Below is a small trained network, with its code and all its weights. Each question gives an input and a target symbol and asks what happens when units are switched off, that is, made to give their printed mean instead of their output.

import numpy as np


def w(rows, s, z=0):
    codes = np.array(rows[::2]) - 128.0
    scale = np.full(codes.shape[1], s)
    scale[-1] = z or s
    return codes * scale


def f(y):
    return np.maximum(y, 0)


def softmax(a):
    e = np.exp(a - a.max(-1, keepdims=True))
    return e / e.sum(-1, keepdims=True)


def log_softmax(a):
    a = a - a.max(-1, keepdims=True)
    return a - np.log(np.exp(a).sum(-1, keepdims=True))


def net(x, mask):
    ids = ['ΠΣβδηλμξτφ'.index(c) for c in x.split()]
    T = len(ids)
    res = E[ids] + P[:T]
    u = 0
    for l in range(3):
        q, k, v = (res @ M[l].T for M in (Q, K, V))
        z = softmax(np.where(np.tri(T) > 0, q @ k.T / 4**0.5, -1e9)) @ v
        res = res + np.where(mask[u], z, O[l][:, -1]) @ O[l][:, :-1]
        u += 1
        y = f(res @ A[l][:, :-1].T + A[l][:, -1])
        res = res + np.where(mask[u : u + 8], y, B[l][:, -1]) @ B[l][:, :-1]
        u += 8
    return log_softmax(res[-1] @ U[:, :-1].T + U[:, -1])


Q, K, V, O, A, B = {}, {}, {}, {}, {}, {}
E = w([
[126,164,146,118,144,225,114],'Π',
[148,108,148,102,105,160,222],'Σ',
[128,84,196,6,138,150,148],'β',
[180,73,152,184,202,169,82],'δ',
[35,163,171,105,146,106,187],'η',
[204,35,106,155,101,164,155],'λ',
[180,193,166,65,173,88,91],'μ',
[101,180,91,185,48,156,81],'ξ',
[136,123,110,162,102,55,200],'τ',
[85,78,117,73,166,44,110],'φ',
],0.02)
P = w([
[52,130,11,117,156,155,84],'0',
[73,139,46,123,158,152,105],'1',
[90,141,76,124,159,146,119],'2',
[110,139,99,126,156,142,129],'3',
[118,140,120,131,156,139,142],'4',
[131,138,140,130,158,133,154],'5',
[140,139,160,136,157,132,160],'6',
[150,138,179,139,152,131,164],'7',
[156,137,201,143,149,124,170],'8',
[163,134,223,148,149,122,175],'9',
[175,123,252,151,144,115,179],'10',
],0.014)
Q[0] = w([
[200,137,167,90,174,171,139],'L0H0',
[76,118,141,136,62,123,253],'L0H0',
[193,113,95,192,103,248,129],'L0H0',
[50,152,146,78,105,180,135],'L0H0',
],0.014)
K[0] = w([
[211,136,138,46,178,197,132],'L0H0',
[95,113,111,132,41,111,250],'L0H0',
[172,127,114,191,89,226,126],'L0H0',
[33,165,192,77,114,227,137],'L0H0',
],0.013)
V[0] = w([
[183,137,190,134,105,118,92],'L0H0',
[153,94,254,124,102,116,174],'L0H0',
[173,163,86,164,168,106,140],'L0H0',
[139,155,8,102,74,156,82],'L0H0',
],0.0071)
O[0] = w([
[87,213,99,115,62,105,158,71],'L0H0',
[120,119,86,148,87,128,11,214],'L0H0',
[126,178,138,97,130,104,140,120],'L0H0',
[130,126,194,153,2,74,84,2],'L0H0',
],0.0071,0.0029)
A[0] = w([
[126,113,109,103,97,119,148,111],'L0N0',
[104,123,47,163,129,130,102,113],'L0N1',
[138,132,109,132,130,118,144,21],'L0N2',
[168,135,141,124,97,97,134,83],'L0N3',
[99,132,132,128,116,103,138,48],'L0N4',
[126,157,120,134,119,128,144,47],'L0N5',
[101,117,155,137,139,112,120,3],'L0N6',
[113,149,5,116,137,145,101,238],'L0N7',
],0.019,0.0036)
B[0] = w([
[147,153,184,173,130,164,117,201],'L0N0',
[109,208,32,108,94,57,75,182],'L0N1',
[123,186,113,148,105,175,179,151],'L0N2',
[173,89,140,208,165,152,195,205],'L0N3',
[165,135,129,137,165,167,81,168],'L0N4',
[135,62,192,170,123,123,41,164],'L0N5',
[124,90,71,118,112,119,213,164],'L0N6',
[52,254,11,108,45,114,33,251],'L0N7',
],0.0064,0.0028)
Q[1] = w([
[81,182,151,114,241,172,254],'L1H0',
[120,123,132,136,94,111,144],'L1H0',
[138,103,146,66,148,121,161],'L1H0',
[45,111,170,97,129,55,62],'L1H0',
],0.0061)
K[1] = w([
[239,170,97,178,213,175,71],'L1H0',
[58,89,18,75,140,225,166],'L1H0',
[97,154,6,138,167,132,116],'L1H0',
[28,80,117,150,96,255,131],'L1H0',
],0.0037)
V[1] = w([
[188,139,157,154,161,70,96],'L1H0',
[120,91,88,96,54,87,143],'L1H0',
[210,199,164,181,189,144,144],'L1H0',
[115,2,121,111,60,69,218],'L1H0',
],0.0036)
O[1] = w([
[163,179,114,106,138,189,139,69],'L1H0',
[122,116,15,48,201,142,214,69],'L1H0',
[125,133,209,158,174,145,71,163],'L1H0',
[2,80,174,157,31,63,117,7],'L1H0',
],0.0056,0.0018)
A[1] = w([
[120,60,76,155,72,98,60,30],'L1N0',
[182,145,100,214,51,170,142,60],'L1N1',
[10,136,115,76,126,178,47,29],'L1N2',
[55,131,120,117,132,127,189,51],'L1N3',
[125,146,128,71,41,97,111,1],'L1N4',
[210,107,100,2,171,111,185,204],'L1N5',
[149,121,108,169,146,22,150,88],'L1N6',
[140,103,150,92,85,195,119,180],'L1N7',
],0.008,0.006)
B[1] = w([
[142,178,81,108,49,164,141,138],'L1N0',
[96,49,123,137,137,86,49,170],'L1N1',
[139,150,73,50,131,116,99,160],'L1N2',
[137,126,153,95,184,126,192,144],'L1N3',
[106,128,151,207,154,99,126,129],'L1N4',
[53,84,223,208,83,100,63,254],'L1N5',
[94,203,133,200,73,117,168,154],'L1N6',
[51,137,134,254,184,215,115,196],'L1N7',
],0.0072,0.0084)
Q[2] = w([
[210,127,70,4,82,97,132],'L2H0',
[155,114,101,97,119,144,142],'L2H0',
[147,124,118,115,116,114,153],'L2H0',
[125,115,132,184,158,111,138],'L2H0',
],0.017)
K[2] = w([
[44,6,78,99,39,73,181],'L2H0',
[91,86,99,136,112,145,140],'L2H0',
[112,103,108,117,77,107,205],'L2H0',
[179,161,140,178,151,115,149],'L2H0',
],0.012)
V[2] = w([
[147,92,114,152,114,96,163],'L2H0',
[158,17,93,73,136,66,89],'L2H0',
[109,240,255,71,59,99,123],'L2H0',
[104,153,146,148,68,225,188],'L2H0',
],0.006)
O[2] = w([
[184,75,131,169,127,40,147,56],'L2H0',
[111,49,189,142,137,181,80,1],'L2H0',
[118,69,149,77,33,163,161,133],'L2H0',
[1,23,116,172,99,180,127,165],'L2H0',
],0.009,0.008)
A[2] = w([
[202,64,163,30,139,116,158,53],'L2N0',
[191,169,166,93,161,82,75,1],'L2N1',
[64,121,248,43,202,147,154,99],'L2N2',
[99,84,155,157,81,82,154,119],'L2N3',
[157,144,100,120,152,234,166,88],'L2N4',
[133,135,123,135,111,71,111,94],'L2N5',
[128,202,185,114,111,132,102,45],'L2N6',
[241,3,40,178,118,168,106,47],'L2N7',
],0.0075,0.0056)
B[2] = w([
[112,121,190,206,128,96,116,136],'L2N0',
[49,85,122,150,12,165,178,164],'L2N1',
[225,98,51,111,162,207,111,253],'L2N2',
[130,189,168,103,90,102,113,193],'L2N3',
[60,163,170,150,87,2,133,207],'L2N4',
[121,201,156,107,127,162,103,146],'L2N5',
[108,63,80,146,124,207,213,165],'L2N6',
[138,38,19,72,118,71,150,169],'L2N7',
],0.0061,0.0067)
U = w([
[67,171,55,99,118,142,114,237],'Π',
[128,40,253,211,178,160,223,196],'Σ',
[106,85,160,82,158,184,45,6],'β',
[209,164,141,167,211,100,70,141],'δ',
[134,102,89,59,223,134,231,40],'η',
[180,64,43,166,129,133,146,38],'λ',
[196,126,174,30,80,141,160,190],'μ',
[127,149,178,179,64,106,20,2],'ξ',
[150,174,116,147,123,49,232,47],'τ',
[60,96,222,39,179,9,96,112],'φ',
],0.0059,0.0074)

Each question gives the input, a string of symbols that net reads in full, and the target symbol t.
The units are the heads (4 rows each of Q, K, V and O) and the neurons (one row each of A and B). Each row of codes is followed by its name. A weight is (code - 128) times the scale printed after its matrix; where a second scale follows, it is the last column's (O, A, B and U).
mask holds one flag per unit, layer by layer, with each layer's heads first. A switched-off unit (its flag False) gives its mean, the last column of its rows in O or B, instead of its output. The means were averaged over made-up inputs and are rounded, as every weight is.
A unit's drop is (log p(t) with every unit on - log p(t) with that unit switched off) / (log p(t) with every unit on - log p(t) with every unit switched off).
The circuit of an input: a set's keep is (log p(t) with only the set's units on - log p(t) with every unit switched off) / (log p(t) with every unit on - log p(t) with every unit switched off). Starting from the 12 units with the biggest drops (on a tie, the unit counted first), units are removed one at a time, each time the one whose removal leaves the highest keep (on an exact tie, the one counted first), for as long as the keep stays at least 0.8.
units of the circuit, in order: the units of the circuit, biggest drop first
unit that matters most: the unit with the biggest drop
k most important neurons: the k neurons with the biggest drops, biggest first
top k neurons in layer l: the k neurons of layer l with the biggest drops, biggest first
input φ τ β δ δ β τ τ τ λ, target δ: units of the circuit, in order	[L2H0]
input Σ Σ Σ φ β Σ Σ φ Π τ, target Π: units of the circuit, in order	[L0H0; L2H0]
input δ μ Σ τ β η Π η φ, target Π: units of the circuit, in order	[L0H0; L2H0; L0N7]
input λ Σ λ Σ β β Σ μ τ Σ Π, target Π: units of the circuit, in order	[L0H0; L2H0; L1N5]
input μ τ Π φ τ ξ Σ, target Π: 3 most important neurons	[L1N7; L1N5; L0N7]
input τ ξ η τ, target τ: units of the circuit, in order	[L0H0; L1N6; L2H0]
input Σ δ δ τ Σ φ η φ, target δ: 2 most important neurons	[L2N2; L2N4]
input η φ Σ Σ δ β μ δ φ, target Σ: 2 most important neurons	[L0N7; L1N5]
input λ μ μ φ Σ β δ Σ, target δ: units of the circuit, in order	[L2H0; L0H0]
input λ δ λ λ Σ β Σ Σ η μ, target μ: 2 most important neurons	[L1N7; L1N5]
input β φ τ λ ξ Π Σ, target Π: units of the circuit, in order	[L0H0; L2H0]
input τ φ λ β, target β: units of the circuit, in order	[L2H0; L0H0; L1N5; L2N2]
input Π λ Σ μ ξ Π, target Σ: units of the circuit, in order	[L0H0; L0N7]
input Σ μ β Π β μ Π δ, target Π: units of the circuit, in order	[L0H0; L0N7]
input Σ ξ ξ β φ β λ β μ β φ, target μ: 2 most important neurons	[L2N2; L1N7]
input δ λ ξ Σ Σ ξ, target δ: unit that matters most	L0H0
input φ λ φ λ τ τ τ μ ξ Σ φ, target μ: 3 most important neurons	[L2N2; L2N3; L1N7]
input ξ Σ τ ξ Σ, target Σ: 2 most important neurons	[L0N7; L1N7]
input ξ Σ Π τ λ Σ Π Σ ξ, target Σ: top 2 neurons in layer 0	[L0N3; L0N7]
input Π λ δ β μ τ τ δ φ η, target δ: units of the circuit, in order	[L2H0; L1H0; L0H0]
input ξ ξ ξ, target ξ: units of the circuit, in order	[L0H0]
input τ Σ τ τ Σ φ δ μ Σ δ Π, target Π: 2 most important neurons	[L1N7; L1N5]
input τ η ξ η, target Σ: top 2 neurons in layer 0	[L0N7; L0N6]
input β τ Σ, target Σ: top 2 neurons in layer 1	[L1N7; L1N2]
input μ η τ δ Σ β Σ δ Π φ η, target Π: top 2 neurons in layer 1	[L1N7; L1N5]
